Below are the code and all the weights of a small trained network. Each question names an input and a class and asks about switching units off, where a switched-off unit gives its printed mean instead of its output.

import numpy as np


def w(rows, s, z=0):
    codes = np.array(rows[::2]) - 128.0
    scale = np.full(codes.shape[1], s)
    scale[-1] = z or s
    return codes * scale


def norm(h):
    return h / np.sqrt((h * h).mean(-1, keepdims=True) + 1e-5)


def f(y):
    return y / 2 * (1 + np.tanh(0.7978845608 * (y + 0.044715 * y**3)))


def log_softmax(a):
    a = a - a.max(-1, keepdims=True)
    return a - np.log(np.exp(a).sum(-1, keepdims=True))


def net(x, mask):
    res = np.array(x, float).reshape(1, 8) / 4 @ E
    u = 0
    for l in range(2):
        y = f(norm(res) @ A[l][:, :-1].T + A[l][:, -1])
        res = res + np.where(mask[u : u + 12], y, B[l][:, -1]) @ B[l][:, :-1]
        u += 12
    return log_softmax(norm(res)[-1] @ U[:, :-1].T + U[:, -1])


A, B = {}, {}
E = w([
[142,134,82,205,121,147,153,174,107,85],'x0',
[82,170,119,190,176,118,102,158,193,202],'x1',
[101,76,150,135,184,182,146,123,108,121],'x2',
[174,125,131,127,101,198,222,144,173,179],'x3',
[181,155,155,156,160,93,170,111,2,205],'x4',
[126,131,127,130,128,129,127,121,127,127],'x5',
[62,216,61,102,133,175,155,60,105,113],'x6',
[38,71,144,174,39,137,123,106,99,178],'x7',
],0.0075)
A[0] = w([
[125,132,113,229,133,137,165,174,105,53,80],'0.n0',
[74,75,156,125,206,165,168,135,112,112,61],'0.n1',
[143,153,111,180,147,152,83,113,149,185,13],'0.n2',
[151,181,95,100,40,51,124,139,149,154,128],'0.n3',
[171,106,113,114,95,144,119,105,75,41,70],'0.n4',
[89,157,94,199,189,96,123,152,168,152,83],'0.n5',
[89,85,114,134,71,168,235,153,125,184,231],'0.n6',
[113,124,125,112,203,87,110,158,99,79,94],'0.n7',
[135,176,126,126,147,145,126,89,1,181,58],'0.n8',
[38,126,149,153,82,105,68,152,59,110,132],'0.n9',
[164,113,109,74,65,142,147,93,81,87,3],'0.n10',
[101,101,203,76,177,127,123,88,148,154,237],'0.n11',
],0.0098,0.004)
B[0] = w([
[165,124,44,17,60,140,9,70,51,229,188],'0.n0',
[117,205,164,153,113,183,130,185,45,59,160],'0.n1',
[110,53,178,83,159,107,149,179,185,182,147],'0.n2',
[119,160,154,173,119,254,115,161,1,110,187],'0.n3',
[83,105,209,44,161,114,120,152,91,144,180],'0.n4',
[87,112,228,40,143,121,142,147,42,159,212],'0.n5',
[146,159,212,134,59,108,130,102,139,124,253],'0.n6',
[141,190,184,142,108,112,153,70,174,105,177],'0.n7',
[211,77,137,184,106,58,120,196,113,157,244],'0.n8',
[159,184,240,139,57,109,146,78,177,114,218],'0.n9',
[102,59,164,47,142,87,137,170,98,117,163],'0.n10',
[169,173,77,119,43,144,66,144,40,173,213],'0.n11',
],0.0088,0.0063)
A[1] = w([
[106,163,64,75,103,91,93,106,123,219,20],'1.n0',
[139,81,158,127,130,114,87,146,73,66,183],'1.n1',
[66,222,136,150,140,70,137,169,162,168,187],'1.n2',
[198,179,113,69,182,168,123,143,125,110,130],'1.n3',
[63,157,123,161,156,133,118,161,146,222,170],'1.n4',
[101,118,129,152,135,19,98,79,98,63,114],'1.n5',
[169,89,104,89,75,195,254,147,149,177,80],'1.n6',
[198,161,178,143,66,92,122,131,88,166,254],'1.n7',
[51,125,124,69,76,190,82,135,201,66,177],'1.n8',
[164,134,121,96,183,112,146,160,122,111,166],'1.n9',
[162,188,122,183,81,169,148,149,114,64,116],'1.n10',
[192,177,118,101,221,97,139,133,127,101,114],'1.n11',
],0.0095,0.0031)
B[1] = w([
[124,115,105,97,103,138,125,85,118,148,141],'1.n0',
[70,153,113,144,171,165,127,188,171,163,166],'1.n1',
[141,89,137,93,133,133,187,122,114,80,155],'1.n2',
[66,72,151,192,16,134,129,72,111,122,159],'1.n3',
[150,88,149,54,124,122,103,172,72,34,148],'1.n4',
[144,195,139,88,166,177,164,118,171,200,145],'1.n5',
[82,254,159,89,214,57,52,99,147,147,149],'1.n6',
[99,101,34,127,177,152,137,111,206,70,252],'1.n7',
[216,99,70,195,188,64,194,146,76,190,167],'1.n8',
[82,92,159,153,87,151,105,149,160,160,142],'1.n9',
[111,104,156,128,194,152,119,132,83,116,152],'1.n10',
[123,112,175,158,15,111,167,83,143,136,148],'1.n11',
],0.0098,0.017)
U = w([
[93,94,211,27,121,67,145,172,102,134,111],'0',
[110,137,200,200,11,110,149,55,166,120,110],'1',
[190,115,94,208,176,33,157,153,122,180,99],'2',
[118,158,45,80,86,140,18,77,111,168,82],'3',
[110,255,183,126,182,104,113,79,201,113,117],'4',
[67,109,89,136,163,133,153,101,173,101,254],'5',
[85,166,140,177,144,190,107,163,76,85,110],'6',
],0.014,0.0098)

Each question gives the input, the list of numbers given to net, and the class t.
The units are the neurons (one row each of A and B). Each row of codes is followed by its name. A weight is (code - 128) times the scale printed after its matrix; where a second scale follows, it is the last column's (A, B and U).
mask holds one flag per neuron, layer by layer. A switched-off neuron (its flag False) gives its mean, the last column of its row in B, instead of its output. The means were averaged over made-up inputs and are rounded, as every weight is.
A unit's drop is (log p(t) with every unit on - log p(t) with that unit switched off) / (log p(t) with every unit on - log p(t) with every unit switched off).
The circuit of an input: a set's keep is (log p(t) with only the set's units on - log p(t) with every unit switched off) / (log p(t) with every unit on - log p(t) with every unit switched off). Starting from the 12 units with the biggest drops (on a tie, the unit counted first), units are removed one at a time, each time the one whose removal leaves the highest keep (on an exact tie, the one counted first), for as long as the keep stays at least 0.8.
units of the circuit, in order: the units of the circuit, biggest drop first
unit that matters most: the unit with the biggest drop
k most important neurons: the k neurons with the biggest drops, biggest first
k most important neurons of layer l: the k neurons of layer l with the biggest drops, biggest first
input [6,-6,2,7,4,-6,1,-5], class 4: unit that matters most	1.n6
input [7,-7,-6,-1,5,3,-8,-2], class 5: units of the circuit, in order	1.n7, 1.n8
input [-1,-2,-5,-3,2,-2,-7,-4], class 5: 2 most important neurons of layer 1	1.n7, 1.n1
input [-2,6,7,5,0,5,-5,-5], class 6: units of the circuit, in order	0.n1, 0.n11
input [3,5,-2,-8,-6,0,7,7], class 4: 2 most important neurons of layer 1	1.n3, 1.n5
input [5,2,8,-2,-3,4,6,-6], class 6: 4 most important neurons	0.n1, 1.n7, 0.n8, 0.n9
input [1,-5,2,-7,-4,-5,-8,6], class 5: 3 most important neurons of layer 1	1.n1, 1.n6, 1.n3
input [-8,7,-7,2,-8,-4,-8,3], class 2: 3 most important neurons	1.n8, 0.n0, 0.n8
input [7,2,-1,3,6,-8,4,-4], class 3: 3 most important neurons	0.n0, 1.n8, 1.n0
input [0,-6,-7,-4,-3,-1,-4,3], class 6: 2 most important neurons of layer 0	0.n3, 0.n5
input [-3,4,6,6,6,4,-8,-2], class 5: 2 most important neurons of layer 0	0.n8, 0.n9
input [4,2,-1,2,-6,-2,-6,1], class 2: units of the circuit, in order	1.n8, 0.n8
input [-6,4,-2,4,7,2,-8,-6], class 5: 3 most important neurons of layer 0	0.n8, 0.n0, 0.n11
input [-8,7,1,-5,-2,7,-2,-3], class 3: 2 most important neurons of layer 0	0.n11, 0.n4
input [-5,-7,4,8,1,-2,2,-2], class 4: 2 most important neurons	1.n6, 0.n5
input [6,3,3,-8,4,-8,-7,-4], class 4: unit that matters most	0.n7
input [-2,-6,7,-7,2,-4,-3,-8], class 1: 3 most important neurons	1.n11, 1.n3, 0.n7
input [2,-4,-6,-4,6,1,5,-8], class 1: units of the circuit, in order	1.n11, 1.n3
input [0,-3,5,4,0,-3,-5,-7], class 1: units of the circuit, in order	1.n3, 1.n11
input [-2,5,-7,-1,-5,-7,-2,-4], class 6: units of the circuit, in order	0.n3
input [6,-8,-7,5,3,-8,-7,7], class 0: units of the circuit, in order	0.n10, 1.n6
input [-6,-2,6,0,-6,1,0,1], class 2: 3 most important neurons	1.n8, 0.n0, 0.n3
input [2,-7,2,-7,0,-7,6,-3], class 0: 2 most important neurons of layer 1	1.n7, 1.n6
input [1,8,-7,1,7,7,-6,8], class 0: 2 most important neurons of layer 0	0.n2, 0.n5
input [5,6,3,5,-5,1,6,8], class 1: 2 most important neurons	0.n6, 1.n7
input [-2,-6,4,-7,-1,-6,3,-5], class 4: 2 most important neurons	0.n7, 1.n5
input [-8,-5,-1,-3,3,-5,1,-3], class 3: 2 most important neurons of layer 0	0.n11, 0.n5
input [0,5,1,-1,-3,-3,-5,3], class 0: units of the circuit, in order	0.n5
